((-46, -22, -27, -45, 29, -47), (-2, -3, -26, 0, -13, -9)) result: -13
((-9, -22, -23, 3, 6, -8, -7), (0, 21, 26, 1, -8, -1, 3), (-1, -23, -29, -1, 11, 1, -4)) result: 1
(180, 238, 32, 245, 59, 65, 10) result: 65
(255, 191, 28, 230, 213) result: 230
((-514, -667, 468, -669), (-548, -786, 594, -810), (-562, -866, 700, -932)) result: 700
((124, 96, 79, 33, 160, 192), (18, 16, 6, 194, 28, 7)) result: 28
((172, 95, 145, 101, 60, 124, 102), (112, 195, 118, 101, 100, 109, 78), (184, 107, 86, 121, 87, 98, 154)) result: 98
(222, 236, 246, 12) result: 246
((6, 7, 7, 5, 3, 3), (5, 5, 7, 4, 5, 4), (4, 1, 5, 3, 8, 6)) result: 8
---
8	2	3	3 -> 3

-997	10	380	165	-101	648
-925	355	52	-808	479	396
-> 479

14	82	60	50	192	80
178	172	229	110	96	22
-> 96

33	17	-12	-15	-26	4 -> -26

4	7	4	6	5	2	4 -> 2

740	903	690	270	491	12	112 -> 12
---
Input: -0.105,-0.151,-0.032,0.014,0.184
Output: 0.184

Input:
15.325,9.206,9.200,-3.138,-4.351
6.239,-8.739,22.914,-0.845,5.715
8.411,8.598,-12.902,-6.543,-6.690
Output: -4.351

Input: -15.89,15.60,-8.48,-14.26,9.77
Output: 9.77

Input:
-1.033,0.734,-0.252,1.130,1.298
-1.220,0.966,-0.818,0.049,1.475
Output: 1.298

Input: -0.682,-1.446,-1.088,0.952,-1.512
Output: -1.512

Input: 17.762,-11.010,8.045,-2.560,-14.704
Output: -14.704

Input: 40.678,-12.309,111.501,4.327,-95.202
Output: -95.202

Input: 0.173,0.031,-0.098,0.186,0.023
Output: 0.023

Input: 1.4,0.9,0.9,0.4,-1.0
Output: -1.0
---
[-35, -21, -9, -10, -1, -15, -19] -> -35, -19

[33, -1, 38, -9, -23] -> 33, -23

[3, -10, -11, -32, -19, -1, 39] -> 3, 39

[[-31, 22, 2, 15],
 [-25, -30, -14, -2]] -> -31, -2

[[8, 31, -10, 10],
 [-19, 8, -35, -6]] -> 8, -6

[-23, -2, -5, -12, -37, 1, -19] -> -23, -19

[[5, 30, 27, 4, -26, 8, 12],
 [-5, 23, 8, 9, -1, -4, -7],
 [7, -9, -1, -4, -7, 4, 8]] -> 5, 8

[-18, 29, 30, -12, -15] -> -18, -15

[[-3, -6, 18, 8, 18],
 [-28, -27, 24, -23, -22],
 [-20, -22, 30, -26, -22]] -> -3, -22

[-25, 15, -33, 5, -10, 13, -2] -> -25, -2
---
[ -91.584 -179.139  -48.856   -0.854  172.244] value -91.584
[-0.18  0.12 -0.01  0.10] value -0.18
[ -32.978  124.960  -65.469 -107.614] value -32.978
[  8.00  15.17  -4.85  -0.38 -14.31] value 8.00
[ 1.15  0.87 -0.10  0.83 -1.34 -0.23] value 1.15
[-1.64 -1.32  1.55 -0.22 -1.00] value -1.64
[ 128.955  202.314  -89.203  162.105   32.752 -177.732   91.386] value 128.955
---
[[ 14   8   7 -15 -22  11  16]
 [ 16   4  13 -21 -34  13  16]
 [  9   8   4  -7 -16   4  12]] -> 11

[23 -1 -2 30  0  6 -1] -> 6

[16 30 11  1 -6] -> 1

[  4 -37  22  -1 -23 -10] -> -23

[ 20  21   0   7  -3 -19 -33] -> -19

[ -1   8  -6   2  -8 -12  32] -> -12

[[-11   8  15 -28 -10  -4]
 [-17 -24  -3 -13 -10  -7]
 [-19  -9   5 -22 -10  -5]] -> -10

[-36  33   7  22] -> 7

[-17  -2  14  32] -> 14

[  3  -1   2  -5   1 -34] -> 1
---
[[ 32  30  34 -15  -5  -2  17]
 [ -3  -3   0   3   2   2   4]
 [-12  -9  -6  -2  -4  -6   2]] => 32

[[ -3  -2 -16  33 -27  -2  20]
 [  3   0  -4  -3   0  -2  -1]] => 20

[ 33 -10   0 -16  38] => 33

[[ -3 -11 -10   3  -2 -15   9]
 [  3  28 -20  -5   7  10  20]] => 20

[ 34 -29  19  -2 -20  24   7] => 24

[[ -1 -18  35 -31 -32  34  -7]
 [ -3  -7  37 -23 -18  31   1]
 [  0  22 -36  30  34 -33  17]] => 35

[ 1  4 36  7  8  6 32] => 32

[ 14 -20 -31 -14 -37 -27] => -14

[[ 3  4 -3  6  3  6]
 [-2 16 -8 -2 36  7]] => 16
---
[-25  -5  38  -6 -10 -16   0] -> -25
[ -3  -2 -13  28   9  -1] -> -3
[-11  38  24 -23 -16   2] -> -11
[  9  15   6 -33  -5   1] -> 9
[-34  16 -12 -21   4  -6 -15] -> -34
[14 18 -4  0  4 -1 33] -> 14
[-37 -13  32  24   4 -39 -12] -> -37
[-15 -23   2 -14 -34   9   1] -> -15
[ 22  -2   0  38 -32   9 -10] -> 22
---
[[ -2.60   5.37   4.47  -9.60 -11.26 -13.79]
 [ -8.37   4.61  -2.56  13.03   3.64 -15.19]] -> -2.56

[[-0.2 -0.4  0.9 -1.3]
 [ 1.8  0.4  0.5 -0.8]
 [-0.8  0.9  1.1 -0.8]] -> 1.1

[[-0.156  0.019  0.156  0.179  0.051  0.141  0.052]
 [-0.204  0.137  0.052  0.116 -0.004 -0.074  0.020]
 [ 0.039 -0.041 -0.056 -0.054  0.033 -0.012  0.001]] -> -0.056

[[-0.115  0.089  0.058  0.116  0.230  0.065  0.030]
 [ 0.044  0.065  0.051 -0.021  0.035  0.012  0.207]
 [ 0.193 -0.049  0.009 -0.042 -0.209 -0.003 -0.130]] -> 0.009

[[ 1.5  0.4  0.0 -1.1 -0.5  0.9]
 [-0.1 -0.3 -1.3  1.2  1.0  0.8]
 [-1.8  0.7  0.8 -0.3 -1.0  0.2]] -> 0.8

[-0.05  0.02  0.10  0.01 -0.08 -0.11] -> 0.10

[[-1.638 -1.854  1.117  0.323  1.187  1.063  1.190]
 [ 1.555 -1.156 -0.954 -2.115  0.365  1.721  0.302]] -> -0.954
---
4,10,-35,26 result: 4
-28,27,9,9,-10,-22,17 result: -28
18,11,21,-39,13,-5,5 result: 18
-18,-16,-23,30 result: -18
13,30,16,-13,-36,7,35 result: 13
14,-10,21,-1,26,-8,31 result: 14
-16,6,18,-24,-28 result: -16
-16,-8,-20,-23,34,-14 result: -16
---
[[  5 -18 -36   2 -31]
 [ -5 -12   5  12  23]
 [-12   1  -1   0   9]] -> -18

[[-10 -26   4 -10   5  -5 -25]
 [ -2   5  12  -1  34  23 -18]
 [-10 -28   7 -12 -10   0 -14]] -> -26

[[  0   2 -16  -3   7  -8]
 [ 11  34  -8  -5   5 -31]
 [ 16  -8   9 -12  13 -12]] -> 2

[[ 28  18  16 -30   9]
 [  7  14  10 -29   5]
 [ 13   2  21   6 -14]] -> 18

[[ 21 -13  33 -12]
 [  5 -17   2 -11]
 [-28  13 -30  10]] -> -13

[[ 12  -1   7  -6]
 [-13  -9  10 -30]
 [  9  11  15 -16]] -> -1

[[-20 -19  15  14   1   8   6]
 [-29 -18  30  35  12  15  13]
 [-14  -7  16  22   2  13  -1]] -> -19

[[  5  -6   8  10   0  -4 -14]
 [  4   0  29  -5  -5   8   2]
 [  2  -8   9   5   1   0 -10]] -> -6

[[-21 -21  23 -15 -31  35 -15]
 [ 36 -16 -23  24  15  -2  22]
 [-23 -14  25 -10 -31  31 -11]] -> -21

[[ 28   5  31   6 -17   3]
 [ 22   0   5  -1  20   1]
 [  5  -3 -26  -6  17  -7]] -> 5
---
29	30	12	80
73	10	20	8
20	91	22	8
yields 10

20	83	19	87	17
25	78	25	78	26
yields 25

-28	8	-32	28	-39
-39	-25	-7	17	4
yields -7

7164	6274	6112	5698
7623	7545	8337	6945
7741	5468	4132	1215
yields 7545

360	-588	841	30
-881	-513	435	91
-900	235	-278	419
yields -513

83	135	-194	467
378	222	-537	680
-214	986	949	-397
yields 222

389	378	356	428	116	781
545	633	186	387	416	192
yields 387

1812	6823	3342	2339	2632
1265	9069	2749	8672	9436
yields 2749

35	40	74	46	17	77
91	29	25	76	66	49
24	36	73	37	12	83
yields 76
---
[8241 2770 2651 4863 8786 7524] Out: 4863
[622 149 527 886] Out: 149
[8127 2871 5102 8678 5751] Out: 5102
[ 389  540 -518 -588 -402 -166] Out: -588
[8096 2005 7320 5029 7487] Out: 7320
[ 464  590  137 -405  234 -631] Out: -405
[ 901 -238 -458  -49 -445 -312 -585] Out: -445
---
1.006	11.562	-13.901	4.652	6.367	7.342 --> 4.652
0.111	-0.057	-0.146	-0.053	0.078	0.000	-0.013 --> 0.078
-100.354	120.178	-21.764	47.397	3.067	-59.871 --> 47.397
-145.50	-194.99	-173.88	152.16	-97.29	-163.00 --> 152.16
0.099	-0.073	-0.118	0.070	0.116	0.133	-0.072 --> 0.116
-1.07	-1.66	0.09	1.67	0.80	1.01	-2.01 --> 0.80
-1.3	1.3	0.2	-0.8	1.1	-1.9	0.2 --> 1.1
-14.91	17.13	-1.29	-9.37 --> 17.13
